Below is a small trained network, with its code and all its weights. Each question gives an input and a target symbol and asks what happens when units are switched off, that is, made to give their printed mean instead of their output.

import numpy as np


def w(rows, s, z=0):
    codes = np.array(rows[::2]) - 128.0
    scale = np.full(codes.shape[1], s)
    scale[-1] = z or s
    return codes * scale


def f(y):
    return np.maximum(y, 0)


def softmax(a):
    e = np.exp(a - a.max(-1, keepdims=True))
    return e / e.sum(-1, keepdims=True)


def log_softmax(a):
    a = a - a.max(-1, keepdims=True)
    return a - np.log(np.exp(a).sum(-1, keepdims=True))


def net(x, mask):
    ids = ['ΓΘΞΣαβηλπψω'.index(c) for c in x.split()]
    T = len(ids)
    res = E[ids] + P[:T]
    u = 0
    for l in range(3):
        q, k, v = (res @ M[l].T for M in (Q, K, V))
        z = softmax(np.where(np.tri(T) > 0, q @ k.T / 3**0.5, -1e9)) @ v
        res = res + np.where(mask[u], z, O[l][:, -1]) @ O[l][:, :-1]
        u += 1
        y = f(res @ A[l][:, :-1].T + A[l][:, -1])
        res = res + np.where(mask[u : u + 8], y, B[l][:, -1]) @ B[l][:, :-1]
        u += 8
    return log_softmax(res[-1] @ U[:, :-1].T + U[:, -1])


Q, K, V, O, A, B = {}, {}, {}, {}, {}, {}
E = w([
[51,136,168],'Γ',
[150,2,166],'Θ',
[206,165,100],'Ξ',
[214,168,131],'Σ',
[45,141,151],'α',
[149,253,199],'β',
[60,111,86],'η',
[16,125,101],'λ',
[79,104,123],'π',
[37,149,124],'ψ',
[54,74,93],'ω',
],0.015)
P = w([
[223,111,43],'0',
[138,135,146],'1',
[130,126,160],'2',
[125,105,147],'3',
[113,102,162],'4',
[96,87,174],'5',
[89,87,186],'6',
[73,79,194],'7',
[46,78,253],'8',
[86,78,198],'9',
[92,84,170],'10',
[104,86,160],'11',
[105,99,146],'12',
[77,96,207],'13',
],0.0078)
Q[0] = w([
[62,177,196],'L0H1',
[53,143,111],'L0H1',
[10,158,103],'L0H1',
],0.012)
K[0] = w([
[133,174,197],'L0H1',
[102,176,134],'L0H1',
[5,76,182],'L0H1',
],0.014)
V[0] = w([
[172,20,107],'L0H1',
[41,101,55],'L0H1',
[70,255,87],'L0H1',
],0.0069)
O[0] = w([
[186,214,174,2],'L0H1',
[110,3,48,136],'L0H1',
[44,178,146,158],'L0H1',
],0.0058,0.00081)
A[0] = w([
[115,85,134,32],'L0N1',
[157,92,150,50],'L0N2',
[59,161,116,1],'L0N3',
[58,210,113,67],'L0N4',
[153,123,94,64],'L0N5',
[57,5,123,134],'L0N6',
[144,108,224,108],'L0N7',
[146,115,132,230],'L0N8',
],0.013,0.0025)
B[0] = w([
[253,151,146,153],'L0N1',
[146,195,38,141],'L0N2',
[171,75,113,156],'L0N3',
[223,78,110,154],'L0N4',
[93,218,65,131],'L0N5',
[138,153,202,248],'L0N6',
[191,99,31,169],'L0N7',
[85,146,189,145],'L0N8',
],0.0069,0.016)
Q[1] = w([
[86,113,61],'L1H1',
[150,126,141],'L1H1',
[254,123,47],'L1H1',
],0.0064)
K[1] = w([
[228,91,135],'L1H1',
[176,255,81],'L1H1',
[142,151,15],'L1H1',
],0.0074)
V[1] = w([
[196,152,43],'L1H1',
[76,128,255],'L1H1',
[136,103,64],'L1H1',
],0.0088)
O[1] = w([
[112,195,104,124],'L1H1',
[170,111,183,254],'L1H1',
[110,1,164,24],'L1H1',
],0.013,0.0023)
A[1] = w([
[171,149,165,131],'L1N1',
[100,153,143,251],'L1N2',
[155,103,254,200],'L1N3',
[106,50,165,33],'L1N4',
[99,221,111,164],'L1N5',
[166,66,76,221],'L1N6',
[185,21,109,70],'L1N7',
[155,100,128,102],'L1N8',
],0.0092,0.0027)
B[1] = w([
[177,135,133,177],'L1N1',
[101,37,171,147],'L1N2',
[63,143,73,250],'L1N3',
[186,120,83,166],'L1N4',
[121,104,118,158],'L1N5',
[48,245,113,143],'L1N6',
[182,107,133,162],'L1N7',
[129,159,187,143],'L1N8',
],0.011,0.014)
Q[2] = w([
[25,84,108],'L2H1',
[82,25,252],'L2H1',
[221,198,132],'L2H1',
],0.013)
K[2] = w([
[133,85,247],'L2H1',
[140,111,187],'L2H1',
[91,191,9],'L2H1',
],0.012)
V[2] = w([
[23,2,75],'L2H1',
[160,71,145],'L2H1',
[59,162,63],'L2H1',
],0.0094)
O[2] = w([
[104,50,210,105],'L2H1',
[178,87,197,51],'L2H1',
[83,14,1,254],'L2H1',
],0.0083,0.0051)
A[2] = w([
[160,162,81,137],'L2N1',
[29,57,106,77],'L2N2',
[76,186,62,137],'L2N3',
[208,81,141,227],'L2N4',
[153,86,131,96],'L2N5',
[81,110,83,254],'L2N6',
[162,207,193,116],'L2N7',
[143,1,94,60],'L2N8',
],0.0091,0.0055)
B[2] = w([
[209,111,148,222],'L2N1',
[132,207,77,217],'L2N2',
[216,103,165,246],'L2N3',
[55,182,153,194],'L2N4',
[77,73,254,145],'L2N5',
[35,73,253,254],'L2N6',
[19,141,30,148],'L2N7',
[128,196,81,213],'L2N8',
],0.0088,0.0097)
U = w([
[152,138,138,139],'Γ',
[161,161,142,116],'Θ',
[138,170,133,75],'Ξ',
[198,93,154,97],'Σ',
[130,112,85,86],'α',
[154,117,135,127],'β',
[87,144,151,206],'η',
[127,208,133,1],'λ',
[128,200,132,20],'π',
[179,7,150,189],'ψ',
[138,154,180,214],'ω',
],0.015,0.005)

Each question gives the input, a string of symbols that net reads in full, and the target symbol t.
The units are the heads (3 rows each of Q, K, V and O) and the neurons (one row each of A and B). Each row of codes is followed by its name. A weight is (code - 128) times the scale printed after its matrix; where a second scale follows, it is the last column's (O, A, B and U).
mask holds one flag per unit, layer by layer, with each layer's heads first. A switched-off unit (its flag False) gives its mean, the last column of its rows in O or B, instead of its output. The means were averaged over made-up inputs and are rounded, as every weight is.
A unit's drop is (log p(t) with every unit on - log p(t) with that unit switched off) / (log p(t) with every unit on - log p(t) with every unit switched off).
The circuit of an input: a set's keep is (log p(t) with only the set's units on - log p(t) with every unit switched off) / (log p(t) with every unit on - log p(t) with every unit switched off). Starting from the 12 units with the biggest drops (on a tie, the unit counted first), units are removed one at a time, each time the one whose removal leaves the highest keep (on an exact tie, the one counted first), for as long as the keep stays at least 0.8.
units of the circuit, in order: the units of the circuit, biggest drop first
most important unit: the unit with the biggest drop
k most important neurons: the k neurons with the biggest drops, biggest first
top k neurons in layer l: the k neurons of layer l with the biggest drops, biggest first
drop when u is switched off: that unit's drop, to one decimal
input Γ β α ω Ξ Σ Θ η Θ Γ Θ Ξ, target λ: 2 most important neurons => (L1N3 L2N7)
input Γ Θ Γ Ξ ω Σ ω Σ, target λ: units of the circuit, in order => (L1N3 L2H1)
input Θ Ξ Σ, target α: units of the circuit, in order => (L1H1 L0N6 L2H1)
input Θ η Ξ Θ ω, target η: 3 most important neurons => (L0N6 L2N3 L1N3)
input Θ Θ Σ Ξ Θ Ξ Σ ψ Ξ Ξ λ π η, target η: most important unit => L0N6
input Σ λ Γ Σ η α ψ Σ Θ η λ Ξ, target Σ: 2 most important neurons => (L0N6 L1N3)
input Γ π Θ Θ Θ η Σ Θ ω π π Θ, target λ: 2 most important neurons => (L1N3 L2N7)
input Ξ Γ π λ α Γ α α α Σ, target ψ: 4 most important neurons => (L0N6 L1N3 L0N7 L0N5)
input Θ Ξ ψ Θ, target α: 3 most important neurons => (L0N6 L0N2 L2N2)
input Σ Θ η λ π π β λ Θ, target Σ: 3 most important neurons => (L0N6 L0N7 L1N3)
input Θ π Σ Θ Ξ Ξ, target α: top 4 neurons in layer 0 => (L0N2 L0N6 L0N7 L0N5)
input α α Θ ω Θ Γ Θ λ ω π Θ Θ Γ Θ, target π: top 2 neurons in layer 0 => (L0N7 L0N2)
input Γ ψ ψ Γ η ω ω, target ω: 2 most important neurons => (L0N6 L2N4)
input α η π, target η: 2 most important neurons => (L1N3 L2N3)
input Θ Σ Ξ ω, target η: 3 most important neurons => (L0N6 L2N3 L2N1)
input Θ Ξ η λ η α η Σ Γ α Ξ, target α: 2 most important neurons => (L0N6 L0N2)
input Ξ Θ η, target η: most important unit => L2N3
input Θ λ ψ Γ β, target α: top 2 neurons in layer 2 => (L2N2 L2N8)
input Σ Ξ λ Θ β, target Σ: top 4 neurons in layer 0 => (L0N6 L0N7 L0N5 L0N4)
input Σ π Θ Ξ ψ π π Ξ Γ α Σ Ξ Σ, target Σ: top 3 neurons in layer 1 => (L1N3 L1N7 L1N8)
input η λ β α Γ Σ Γ Ξ, target η: drop when L2N3 is switched off => 0.1
input Σ Ξ ψ Θ α β Σ β, target Σ: drop when L1H1 is switched off => 1.1
